Below are the code and all the weights of a small trained network. Each question names an input and a class and asks about switching units off, where a switched-off unit gives its printed mean instead of its output.

import numpy as np


def w(rows, s, z=0):
    codes = np.array(rows[::2]) - 128.0
    scale = np.full(codes.shape[1], s)
    scale[-1] = z or s
    return codes * scale


def norm(h):
    return h / np.sqrt((h * h).mean(-1, keepdims=True) + 1e-5)


def f(y):
    return y / 2 * (1 + np.tanh(0.7978845608 * (y + 0.044715 * y**3)))


def log_softmax(a):
    a = a - a.max(-1, keepdims=True)
    return a - np.log(np.exp(a).sum(-1, keepdims=True))


def net(x, mask):
    res = np.array(x, float).reshape(1, 7) / 4 @ E
    u = 0
    for l in range(2):
        y = f(norm(res) @ A[l][:, :-1].T + A[l][:, -1])
        res = res + np.where(mask[u : u + 4], y, B[l][:, -1]) @ B[l][:, :-1]
        u += 4
    return log_softmax(norm(res)[-1] @ U[:, :-1].T + U[:, -1])


A, B = {}, {}
E = w([
[128,126,129],'x0',
[184,2,139],'x1',
[127,131,128],'x2',
[211,172,175],'x3',
[126,128,128],'x4',
[65,117,215],'x5',
[126,127,132],'x6',
],0.0085)
A[0] = w([
[167,75,99,63],'L0N1',
[192,154,10,39],'L0N2',
[179,25,127,3],'L0N3',
[183,134,80,128],'L0N4',
],0.012,0.0066)
B[0] = w([
[137,67,220,153],'L0N1',
[79,112,2,252],'L0N2',
[100,74,154,196],'L0N3',
[158,76,122,217],'L0N4',
],0.008,0.0028)
A[1] = w([
[176,155,196,35],'L1N1',
[101,206,109,42],'L1N2',
[51,122,250,1],'L1N3',
[16,75,93,49],'L1N4',
],0.015,0.005)
B[1] = w([
[204,222,95,165],'L1N1',
[60,160,181,187],'L1N2',
[136,55,5,241],'L1N3',
[231,216,154,253],'L1N4',
],0.016,0.0051)
U = w([
[142,102,3,72],'0',
[85,97,213,255],'1',
[176,138,91,134],'2',
[232,179,128,45],'3',
],0.018,0.0091)

Each question gives the input, the list of numbers given to net, and the class t.
The units are the neurons (one row each of A and B). Each row of codes is followed by its name. A weight is (code - 128) times the scale printed after its matrix; where a second scale follows, it is the last column's (A, B and U).
mask holds one flag per neuron, layer by layer. A switched-off neuron (its flag False) gives its mean, the last column of its row in B, instead of its output. The means were averaged over made-up inputs and are rounded, as every weight is.
A unit's drop is (log p(t) with every unit on - log p(t) with that unit switched off) / (log p(t) with every unit on - log p(t) with every unit switched off).
The circuit of an input: a set's keep is (log p(t) with only the set's units on - log p(t) with every unit switched off) / (log p(t) with every unit on - log p(t) with every unit switched off). Starting from all 8 units, units are removed one at a time, each time the one whose removal leaves the highest keep (on an exact tie, the one counted first), for as long as the keep stays at least 0.8.
circuit, biggest first: the units of the circuit, biggest drop first
most important unit: the unit with the biggest drop
top k neurons: the k neurons with the biggest drops, biggest first
k most important neurons of layer l: the k neurons of layer l with the biggest drops, biggest first
drop when u is switched off: that unit's drop, to one decimal
input [4,-3,-1,-4,-4,0,6], class 3: circuit, biggest first	L1N4
input [-4,-4,6,-8,-6,-7,-5], class 3: 2 most important neurons of layer 1	L1N4, L1N3
input [-8,-4,1,-3,-3,6,-8], class 0: 2 most important neurons of layer 1	L1N3, L1N1
input [4,7,-6,3,5,-6,0], class 1: 3 most important neurons of layer 1	L1N3, L1N4, L1N1
input [-2,2,8,-7,-8,-5,4], class 2: top 2 neurons	L1N4, L1N3
input [1,1,-4,-5,2,-3,-5], class 3: top 2 neurons	L1N4, L1N3
input [7,8,5,7,-1,3,1], class 1: top 3 neurons	L1N4, L0N3, L1N3
input [-1,-8,-6,8,0,-5,3], class 1: 2 most important neurons of layer 1	L1N2, L1N3
input [-2,7,0,3,-5,1,-2], class 1: top 3 neurons	L1N4, L1N3, L0N3
input [1,-8,1,-1,6,-7,-5], class 1: circuit, biggest first	L1N2, L1N3
input [-2,7,-6,6,-5,2,7], class 1: top 3 neurons	L1N4, L0N3, L1N3
input [-4,1,-4,6,-1,-6,-1], class 0: top 2 neurons	L0N2, L1N4
input [1,-5,-1,-3,-7,3,7], class 1: top 2 neurons	L1N2, L0N1
input [2,-8,-6,2,-6,-6,7], class 1: most important unit	L1N2
input [7,-3,-1,-2,-2,-2,-6], class 1: circuit, biggest first	L1N3, L1N2
input [2,5,-4,-6,-3,7,-4], class 0: 2 most important neurons of layer 0	L0N2, L0N4
input [5,-5,-5,1,-5,1,7], class 1: 2 most important neurons of layer 1	L1N2, L1N4
input [-1,7,5,6,-3,7,7], class 0: 2 most important neurons of layer 1	L1N3, L1N4
input [-5,-5,0,-7,-4,7,-7], class 0: 2 most important neurons of layer 1	L1N3, L1N1
input [7,2,-5,-7,-7,5,-6], class 3: most important unit	L1N4
input [-3,-1,-1,-8,-3,3,5], class 3: drop when L1N4 is switched off	1.0
input [3,0,-2,-6,-4,3,-8], class 3: drop when L1N4 is switched off	0.9
input [-4,1,2,3,-4,7,-8], class 0: drop when L1N3 is switched off	0.4
